Each row has a class, written after it.
[-135,-144,-236,184,60,73,-169,81,-98,-31,78,-293,287,310,-152,82,-43,295,119,-158,96,-58,-225,-110,-341,-338,-241,163,167,36,129,-120,-155,-62,-167,-147] | Kanur
[114,-70,-38,126,87,325,135,-95,197,-124,180,524,-57,53,-280,-24,54,8,-277,210,116,-23,-4,-252,48,407,-94,-531,-328,-143,120,100,-139,198,96,-51] | Lopup
[104,-198,-156,292,-117,-120,-270,97,-197,-25,141,-272,85,231,-213,-224,189,401,-141,-17,120,17,-213,-64,-490,-207,-126,349,-344,-80,22,-147,-154,-10,-242,-290] | gizos
[-19,43,36,-225,79,258,280,-142,313,-63,51,403,-235,3,15,183,-125,-131,-122,74,48,-154,-69,43,428,427,69,-582,274,-11,-20,35,-62,-18,102,84] | Kanur
[292,36,-103,222,24,360,4,-91,170,33,222,245,-35,146,-283,-121,200,-7,-326,81,213,-48,-240,-138,26,304,-19,-364,-433,-113,57,-22,-100,77,-106,-93] | rov
[-279,-183,49,-455,-8,-413,29,66,-49,-85,-214,-116,-270,-116,339,145,-165,100,237,-72,-122,-32,136,241,88,-125,109,54,547,32,-113,-182,122,-135,12,-5] | Kanur
[12,-44,-124,292,13,56,-264,47,-161,-7,139,-128,366,185,-207,-117,125,111,58,-35,-31,71,-50,-236,-400,-286,-217,349,-240,2,146,-3,-40,120,-59,-45] | pob
[476,-408,-210,-300,-13,-210,26,313,-134,85,108,-92,-555,-140,-124,-329,321,340,-222,74,420,86,-160,-23,-617,23,75,-186,-478,-400,52,-278,-93,79,-294,-354] | pob
[120,-319,-181,-149,159,-19,-28,299,-202,60,85,-168,-13,23,-108,-14,9,202,82,-58,296,61,-166,-229,-558,-259,-170,-66,-66,-175,121,-132,-101,61,-210,-149] | nupo
[109,-251,-257,338,47,67,-223,193,-205,42,150,-249,211,297,-326,-131,177,387,-118,-102,328,44,-263,-266,-662,-289,-235,129,-430,-183,198,-113,-219,50,-276,-268] | rov
[145,-326,84,-583,93,-312,223,178,-135,-23,-257,274,-602,-414,204,-97,47,8,-104,152,187,125,350,-32,-170,253,222,-434,-173,-353,-30,-57,82,123,59,-119] | saros
[-265,-279,146,-429,60,-358,138,21,-46,-192,-212,354,-323,-163,198,98,-128,123,52,126,-62,53,402,43,47,125,82,-285,131,-164,19,-69,27,95,164,-53] | milep
[152,125,147,-145,-68,-193,49,-41,-17,64,-160,32,-280,-255,196,-141,137,-205,-40,31,-97,55,185,136,132,92,265,84,-71,-3,-97,5,173,2,38,69] | Kanur
[15,258,127,64,-126,-63,-21,-169,14,-18,-42,22,12,-76,138,-52,91,-175,-1,29,-256,-48,25,166,274,100,121,218,19,157,-70,58,99,-55,55,131] | faz
[61,-22,137,-320,11,-202,65,4,-41,-7,-65,155,-292,-251,194,-57,25,-150,24,42,-84,37,125,87,102,158,167,-57,22,-35,-77,-20,162,11,34,73] | Bisug
[-308,-342,98,-455,1,-573,-2,126,-201,-140,-290,9,-279,-155,276,79,-132,239,206,7,-119,87,342,93,-155,-152,38,29,277,-136,-26,-134,57,9,58,-63] | nupo
[346,-37,2,58,-38,-153,-143,251,-266,151,30,-324,-46,-216,39,-273,286,-70,-12,-18,65,158,-37,-73,-438,-200,64,401,-371,-63,-31,-67,86,43,-181,-87] | vazal
[-112,-318,31,-386,43,-369,-7,131,-150,-103,-128,135,-223,-182,151,-32,-16,120,98,67,-43,114,298,-33,-233,-55,29,-18,-1,-159,26,-103,48,103,80,-46] | pob
[68,435,155,243,-189,-17,-111,-244,38,40,-53,-118,107,-86,169,-116,132,-330,-8,26,-297,-68,-29,209,405,96,183,357,-51,256,-120,87,175,-111,31,212] | faz
[87,-149,-194,71,91,22,-193,267,-248,117,136,-430,214,81,-58,-28,60,80,198,-206,181,20,-304,-121,-497,-430,-153,311,33,-1,95,-118,-22,-71,-292,-100] | Bisug
[65,-65,18,-112,-36,-162,-32,75,-84,18,-27,-67,-156,-72,71,-69,94,38,1,-21,-11,20,-7,52,-113,-54,73,130,2,-27,-20,-79,39,-15,-81,-41] | Kanur
[-287,-13,231,-185,-70,-413,-60,-114,-123,-202,-218,220,-14,-213,240,-5,-8,-69,182,103,-424,98,453,53,157,-11,80,249,44,41,-29,65,171,81,291,165] | Vabip
[-153,160,42,13,12,138,6,-54,87,-35,79,-38,148,69,79,153,-150,-107,113,-50,-104,-111,-148,42,204,27,-71,-1,354,155,-4,54,18,-92,15,121] | Lopup
[282,137,-11,-27,142,142,63,214,-108,240,46,-177,45,-210,81,-78,88,-370,144,-106,143,109,-47,-161,-194,-185,46,57,-123,-15,64,42,160,55,-97,123] | rov
[-31,-7,-112,204,53,190,-137,6,-19,5,123,-96,291,184,-121,17,11,47,59,-73,10,-10,-169,-161,-151,-132,-169,76,-25,44,101,-17,-54,12,-45,7] | vazal
[389,33,-74,53,-42,10,-41,95,-78,145,64,-164,-205,-135,-75,-248,289,-87,-172,33,185,23,-133,47,-143,20,143,89,-377,-66,-19,-96,48,-19,-195,-112] | saros
[542,38,-103,65,0,321,139,-30,163,116,155,146,-285,-17,-264,-226,254,-57,-419,117,363,-62,-314,-48,-11,353,113,-436,-492,-187,-16,-20,-91,36,-191,-148] | nupo
[216,29,-239,405,147,633,-36,11,134,83,392,1,342,443,-432,54,29,114,-178,-59,363,-149,-578,-281,-220,26,-292,-250,-187,-32,198,-22,-254,0,-247,-136] | milep
[88,-75,-148,63,247,504,145,70,117,-31,284,357,167,119,-259,135,-40,-76,-39,38,180,-30,-133,-387,-114,158,-255,-501,-78,-91,210,69,-133,190,49,32] | rov
[91,-82,-39,-162,245,343,234,107,114,71,119,231,-29,-31,-89,151,-113,-183,17,16,222,2,-51,-258,-22,149,-94,-538,108,-128,109,34,-54,123,13,61] | vazal
[311,-62,-14,-145,89,213,198,70,101,103,91,164,-280,-91,-100,-59,94,-96,-207,55,313,-27,-133,-64,-6,262,83,-452,-218,-204,22,-31,-91,51,-93,-55] | Vabip
[161,-177,-176,-275,280,172,76,325,-99,148,147,-181,5,-52,3,88,-65,-103,218,-165,266,51,-220,-218,-360,-220,-142,-213,196,-87,94,-145,20,21,-229,-15] | rov
[149,-322,-172,242,-18,-88,-164,117,-194,-15,67,-24,-8,146,-297,-250,224,359,-207,66,271,96,-10,-217,-575,-136,-93,58,-591,-241,147,-88,-176,135,-147,-281] | gizos
[-21,-151,190,-506,96,-261,124,56,-75,-121,-253,497,-266,-513,264,-23,-42,-261,110,173,-190,178,554,-149,73,222,159,-261,-38,-99,-44,103,226,220,325,133] | Kanur
[-195,-61,177,-494,39,-330,142,60,-46,-30,-232,73,-302,-272,374,129,-141,-130,174,-31,-144,34,282,153,193,35,165,-102,365,-20,-72,-21,175,-48,108,134] | rov
[-184,119,-118,274,231,573,-9,5,90,-9,235,74,643,229,-155,297,-261,-229,318,-95,-49,-48,-125,-376,-16,-180,-374,-137,327,170,194,145,-37,97,99,232] | Pibov
[-2,-115,-70,-12,-73,-4,2,-45,106,-90,66,43,-152,135,-69,-3,23,255,-162,49,104,-102,-176,104,26,162,-5,-171,13,-104,-31,-98,-144,-67,-98,-186] | pob
[-183,89,102,-172,-123,-260,-58,-40,-19,-23,-127,-263,-67,5,278,104,-117,34,152,-95,-187,-101,-89,289,196,-98,73,228,457,125,-154,-94,84,-220,-80,26] | nupo
[-318,52,225,-96,-111,-254,29,-271,114,-270,-195,441,-132,-138,183,41,-51,-59,-11,207,-395,-4,432,128,450,284,126,-64,86,62,-37,108,123,66,342,141] | Lopup
[74,-80,-32,-364,85,-42,135,192,6,98,4,-187,-264,-120,192,69,-100,-73,122,-78,177,-45,-184,104,-37,-34,57,-193,337,-49,-36,-135,54,-118,-193,-30] | Lopup
[-328,-256,4,-168,29,-114,11,-132,116,-253,-64,409,-57,65,9,147,-141,194,4,118,-141,-22,237,-37,131,187,-77,-323,134,-82,36,-38,-72,80,198,-29] | pob
[-20,468,180,-3,-75,237,122,-247,291,61,4,57,0,-37,213,104,-97,-436,23,0,-174,-172,-132,248,683,270,165,-87,370,230,-82,136,163,-160,81,273] | Lopup
[105,-335,-243,-36,108,31,-13,321,-131,19,167,-283,-57,131,-141,-7,5,330,-7,-76,365,-24,-341,-144,-561,-203,-207,-71,23,-168,81,-176,-193,-32,-308,-286] | Lopup
[-136,231,133,71,-196,-157,-78,-170,49,-56,-55,-134,17,40,162,17,-23,-23,43,-18,-271,-97,-33,286,312,26,100,309,227,176,-131,7,85,-185,-5,94] | Pibov
[-156,149,162,-350,-6,-111,115,-73,63,-7,-126,83,-142,-204,326,127,-147,-309,195,-3,-235,-57,175,195,431,114,166,-53,457,127,-103,20,237,-98,146,200] | saros
[528,-158,-213,51,69,334,84,139,90,105,292,47,-256,33,-310,-225,259,110,-401,70,536,-55,-470,-110,-302,245,6,-391,-496,-228,75,-99,-184,40,-324,-260] | Lopup
[-170,-256,-200,17,115,206,16,-30,114,-142,165,138,96,437,-270,177,-145,440,-92,-30,233,-151,-298,-101,-143,40,-260,-375,145,-113,141,-137,-280,-36,-123,-244] | milep
[337,219,190,-99,-38,33,164,-45,78,108,-67,216,-336,-393,122,-157,192,-448,-136,97,-4,44,124,100,285,326,317,-157,-259,-63,-101,106,195,47,57,121] | Bisug
[377,260,83,-33,61,269,124,-29,136,145,73,209,-161,-246,30,-130,160,-483,-124,88,63,28,-26,-71,247,312,178,-256,-281,-12,-29,74,169,81,28,185] | rov
[196,-18,-101,-22,67,139,37,129,-43,115,67,-152,1,-31,-25,-19,34,-73,44,-47,186,-22,-166,-61,-156,-65,-19,-70,29,-26,25,-67,-4,-5,-144,-38] | faz
[-152,-132,1,-176,124,185,206,-100,249,-187,60,448,-137,47,-49,244,-190,70,-79,96,-1,-116,6,-82,246,367,-77,-547,301,-39,-34,-4,-125,57,133,-5] | Kanur
[327,116,105,-273,-6,-51,183,137,43,145,1,-91,-414,-342,198,-109,88,-298,-76,45,124,-12,-105,153,111,193,239,-103,-1,-27,-130,-27,134,-82,-135,29] | Lopup
[10,-133,-35,-153,168,176,183,22,112,-82,90,344,-52,-18,-108,104,-99,-53,16,91,78,7,55,-188,-27,173,-79,-423,33,-100,69,4,-44,119,67,38] | Pibov
[-200,-444,-117,-221,96,47,114,-93,203,-268,32,559,-263,216,-227,183,-120,433,-221,172,136,-111,8,-90,91,392,-172,-671,82,-218,64,-90,-268,85,85,-216] | Bisug
[270,-524,-352,-30,77,-16,-77,95,-80,-58,198,117,-280,294,-440,-238,269,584,-420,79,485,-34,-251,-115,-593,122,-105,-311,-570,-331,158,-319,-285,57,-317,-492] | saros
[113,-250,-393,317,83,449,-157,201,-109,48,405,-292,418,583,-464,12,29,464,-53,-156,402,-114,-627,-335,-642,-294,-399,-39,-40,-102,252,-129,-381,-26,-385,-295] | faz
[48,-59,-66,-158,134,187,86,99,36,80,81,-6,6,-11,43,78,-104,-154,122,-56,133,-19,-135,-93,-36,-28,-26,-221,164,-11,41,-30,18,-27,-48,59] | gizos
[60,-336,-150,-44,361,407,291,169,134,-22,201,572,-120,5,-280,203,-74,86,-142,107,392,69,-4,-420,-272,232,-249,-791,-275,-318,140,26,-265,320,73,-99] | pob
[-193,34,93,-197,-73,-78,126,-202,217,-142,-85,257,-227,41,126,134,-120,57,-52,48,-123,-135,14,212,421,283,124,-257,315,30,-76,-38,-6,-97,90,16] | Kanur
[-39,296,-10,226,41,422,-57,-228,181,-1,135,62,345,262,-102,134,-88,-186,30,-36,-120,-141,-241,-64,306,95,-128,-86,199,183,52,74,-8,-49,14,168] | nupo
[-228,-4,47,-18,-91,-483,-335,232,-422,34,-137,-637,272,-88,297,-36,-44,83,441,-202,-230,96,32,88,-384,-663,-79,899,314,187,-12,-55,182,-118,-111,51] | Lopup
[175,-262,-214,-84,-49,-120,11,109,-63,74,23,-293,-303,205,-110,-140,125,427,-214,-87,377,-82,-349,143,-316,-37,33,-110,-93,-219,23,-216,-185,-189,-373,-376] | saros
[-197,215,210,-35,10,-33,2,-173,26,-96,-109,315,91,-222,222,94,-69,-355,145,126,-385,24,354,-10,400,161,80,69,83,177,-10,152,220,80,321,303] | saros
[30,-7,3,-38,-173,-253,-40,29,-45,84,-108,-369,-213,22,156,-83,115,140,-55,-95,69,-63,-184,313,13,-110,160,212,85,-39,-88,-116,13,-223,-213,-132] | vazal
[-134,-281,8,-328,34,-87,247,-80,238,-195,-132,472,-487,2,16,142,-98,229,-234,172,126,-99,127,86,290,458,77,-676,78,-213,-9,-83,-135,0,110,-138] | rov
[-79,19,-61,81,-1,-2,-122,25,-67,-10,79,-199,166,178,-34,14,-17,90,111,-87,-15,-40,-183,-2,-135,-210,-127,191,161,67,73,-64,-8,-55,-130,-35] | Lopup
[0,56,101,-143,-61,-200,30,41,-105,58,-151,-157,-116,-151,197,-28,12,-110,107,-59,-77,27,82,127,30,-79,135,134,137,9,-73,-20,95,-58,-32,66] | faz
[-552,174,159,-106,13,-68,-52,-139,54,-59,-136,-88,344,106,294,352,-320,-214,407,-118,-419,-56,143,101,420,-197,-67,177,782,283,-96,63,161,-140,189,270] | vazal
[-19,10,215,-365,-185,-624,-50,9,-164,2,-268,-165,-397,-305,409,-175,140,-34,70,37,-245,75,242,331,107,-48,311,390,78,9,-158,-89,249,-107,6,23] | vazal
[59,123,-65,190,129,431,25,6,98,38,205,54,259,107,-142,133,-56,-155,20,-55,51,-79,-217,-214,12,36,-161,-120,133,105,46,86,-64,44,-10,92] | Kanur
[-265,-69,79,-80,2,80,96,-181,218,-235,29,461,-36,49,11,187,-155,56,-60,144,-172,-87,134,-18,322,350,-58,-373,183,-21,-10,65,-74,66,231,46] | pob
[78,91,150,-237,145,107,170,71,49,18,-13,245,-96,-340,191,98,-68,-402,132,49,-148,59,185,-130,145,175,74,-162,160,66,-46,102,159,113,170,232] | Kanur
[-10,511,172,209,-3,357,30,-185,154,90,95,44,315,-36,124,111,-97,-538,143,-28,-259,-84,-59,1,454,85,29,140,237,292,-53,222,176,-34,164,353] | gizos
[67,-135,-73,67,-120,-79,-63,-106,51,-98,14,69,-159,139,-124,-163,167,273,-237,80,58,-34,-81,82,-25,163,43,-96,-236,-129,-3,-116,-96,-16,-78,-205] | vazal
[-221,-67,140,-165,8,-236,-14,-19,-65,-145,-105,187,-7,-167,159,70,-81,-34,136,66,-267,74,351,-8,45,6,2,91,132,16,-32,34,86,98,206,80] | pob
[-60,-147,-57,102,134,155,-55,43,-17,-115,141,255,195,25,-165,66,-19,41,9,84,-20,56,70,-310,-208,40,-218,-135,-160,-59,114,44,-102,198,91,9] | pob
[297,228,23,77,-100,-62,-72,118,-113,258,-24,-459,-55,-113,121,-238,179,-223,18,-123,122,28,-188,142,-116,-218,166,365,-122,43,-30,-17,135,-124,-238,15] | Lopup
[157,510,-61,618,-88,552,-46,-344,316,11,191,9,387,315,-325,-49,101,-220,-196,13,-87,-168,-331,-18,348,245,-62,5,-190,203,-3,171,-47,-103,-4,99] | Pibov
[100,-214,103,-319,48,-285,108,181,-119,-53,-132,193,-357,-408,166,-58,74,-48,10,118,-39,133,321,-54,-155,98,127,-57,-99,-116,-61,-21,85,139,103,-16] | Kanur
[-54,57,-113,191,241,562,42,111,93,10,297,110,469,101,-157,251,-165,-226,183,-58,45,-40,-186,-392,-108,-56,-319,-195,167,75,161,141,-109,119,56,151] | pob
[487,-85,5,-140,239,364,275,119,68,99,119,439,-314,-304,-171,-111,188,-302,-298,161,355,87,16,-290,-125,413,106,-601,-508,-262,48,100,-35,247,-20,-15] | Bisug
[73,129,-65,6,21,145,-14,72,20,122,135,-285,83,129,29,35,-13,-77,92,-138,99,-100,-364,56,-43,-149,-54,101,251,74,46,-48,17,-144,-222,5] | Lopup
[196,660,381,-105,8,176,261,-200,262,113,-92,267,-143,-558,476,93,-48,-846,155,142,-346,-9,146,181,827,396,313,-136,107,273,-128,221,388,-17,273,479] | milep
[-116,-262,-12,-157,43,-198,36,108,-89,-87,-94,87,-118,-51,31,15,-42,162,47,40,68,61,180,-63,-228,-52,-16,-84,-37,-149,62,-48,-48,60,17,-57] | Pibov
[-444,-44,78,58,36,-32,-56,-88,-11,-154,-66,143,287,131,63,224,-190,36,215,-18,-260,8,210,-110,102,-108,-153,17,307,79,85,85,1,54,218,128] | vazal
